Below are the code and all the weights of a small trained network. Each question names an input and a class and asks about switching units off, where a switched-off unit gives its printed mean instead of its output.

import numpy as np


def w(rows, s, z=0):
    codes = np.array(rows[::2]) - 128.0
    scale = np.full(codes.shape[1], s)
    scale[-1] = z or s
    return codes * scale


def norm(h):
    return h / np.sqrt((h * h).mean(-1, keepdims=True) + 1e-5)


def f(y):
    return y / 2 * (1 + np.tanh(0.7978845608 * (y + 0.044715 * y**3)))


def log_softmax(a):
    a = a - a.max(-1, keepdims=True)
    return a - np.log(np.exp(a).sum(-1, keepdims=True))


def net(x, mask):
    res = np.array(x, float).reshape(1, 3) / 4 @ E
    u = 0
    for l in range(3):
        y = f(norm(res) @ A[l][:, :-1].T + A[l][:, -1])
        res = res + np.where(mask[u : u + 5], y, B[l][:, -1]) @ B[l][:, :-1]
        u += 5
    return log_softmax(norm(res)[-1] @ U[:, :-1].T + U[:, -1])


A, B = {}, {}
E = w([
[112,35,236],'x0',
[130,129,127],'x1',
[254,53,27],'x2',
],0.0051)
A[0] = w([
[224,198,151,67],'L0N0',
[184,157,167,4],'L0N1',
[136,154,61,219],'L0N2',
[60,200,188,29],'L0N3',
[2,35,96,182],'L0N4',
],0.0065,0.0011)
B[0] = w([
[70,42,100,135],'L0N0',
[103,126,94,99],'L0N1',
[61,1,143,211],'L0N2',
[229,120,243,249],'L0N3',
[233,151,155,174],'L0N4',
],0.0064,0.0021)
A[1] = w([
[2,181,122,5],'L1N0',
[18,49,45,129],'L1N1',
[103,198,36,65],'L1N2',
[163,77,121,105],'L1N3',
[117,217,37,144],'L1N4',
],0.0084,0.0013)
B[1] = w([
[212,112,201,179],'L1N0',
[168,202,74,253],'L1N1',
[7,79,75,182],'L1N2',
[114,185,182,186],'L1N3',
[8,63,186,192],'L1N4',
],0.011,0.0028)
A[2] = w([
[118,6,137,6],'L2N0',
[208,81,146,106],'L2N1',
[113,8,173,1],'L2N2',
[186,15,100,62],'L2N3',
[186,43,55,59],'L2N4',
],0.014,0.00054)
B[2] = w([
[5,207,82,175],'L2N0',
[136,111,44,253],'L2N1',
[109,85,31,211],'L2N2',
[100,157,241,203],'L2N3',
[198,87,217,229],'L2N4',
],0.016,0.0044)
U = w([
[150,116,252,149],'0',
[20,101,70,122],'1',
[169,140,97,227],'2',
[214,179,56,1],'3',
],0.012,0.0081)

Each question gives the input, the list of numbers given to net, and the class t.
The units are the neurons (one row each of A and B). Each row of codes is followed by its name. A weight is (code - 128) times the scale printed after its matrix; where a second scale follows, it is the last column's (A, B and U).
mask holds one flag per neuron, layer by layer. A switched-off neuron (its flag False) gives its mean, the last column of its row in B, instead of its output. The means were averaged over made-up inputs and are rounded, as every weight is.
A unit's drop is (log p(t) with every unit on - log p(t) with that unit switched off) / (log p(t) with every unit on - log p(t) with every unit switched off).
The circuit of an input: a set's keep is (log p(t) with only the set's units on - log p(t) with every unit switched off) / (log p(t) with every unit on - log p(t) with every unit switched off). Starting from the 12 units with the biggest drops (on a tie, the unit counted first), units are removed one at a time, each time the one whose removal leaves the highest keep (on an exact tie, the one counted first), for as long as the keep stays at least 0.8.
units of the circuit, in order: the units of the circuit, biggest drop first
unit that matters most: the unit with the biggest drop
k most important neurons: the k neurons with the biggest drops, biggest first
top k neurons in layer l: the k neurons of layer l with the biggest drops, biggest first
input [1,6,-2], class 2: unit that matters most	L2N3
input [1,1,-2], class 3: units of the circuit, in order	L2N3, L1N4
input [-8,4,7], class 1: 3 most important neurons	L1N2, L1N4, L0N3
input [-2,3,4], class 0: top 4 neurons in layer 2	L2N4, L2N1, L2N2, L2N0
input [3,2,-3], class 3: top 2 neurons in layer 2	L2N3, L2N4
input [-3,4,-4], class 0: 4 most important neurons	L0N3, L2N2, L1N1, L2N1
input [6,1,1], class 1: 2 most important neurons	L1N1, L2N0
input [-2,5,-3], class 2: 3 most important neurons	L1N4, L1N2, L2N3
input [-5,4,4], class 1: 3 most important neurons	L0N3, L1N2, L1N4
input [-6,6,1], class 1: 2 most important neurons	L1N4, L1N2
input [-5,3,-5], class 0: 3 most important neurons	L0N3, L2N1, L2N0
input [5,1,6], class 0: top 3 neurons in layer 2	L2N3, L2N4, L2N0
input [3,6,1], class 2: 2 most important neurons	L1N4, L0N2
input [0,0,5], class 0: most important neuron	L2N4
input [-1,6,-1], class 2: 3 most important neurons	L1N4, L1N2, L2N0
input [6,8,-2], class 2: top 3 neurons in layer 0	L0N2, L0N4, L0N0
input [5,6,-5], class 2: 2 most important neurons	L2N3, L2N0
input [8,1,7], class 1: top 3 neurons in layer 2	L2N0, L2N2, L2N1
input [8,0,-1], class 1: 2 most important neurons	L1N1, L2N0
input [-8,2,3], class 1: unit that matters most	L1N4
input [1,0,3], class 3: top 2 neurons in layer 1	L1N3, L1N1
input [3,0,-1], class 3: top 2 neurons in layer 0	L0N2, L0N4
input [7,-4,4], class 1: top 3 neurons in layer 2	L2N0, L2N3, L2N2
input [6,-7,8], class 0: top 3 neurons in layer 2	L2N3, L2N4, L2N0
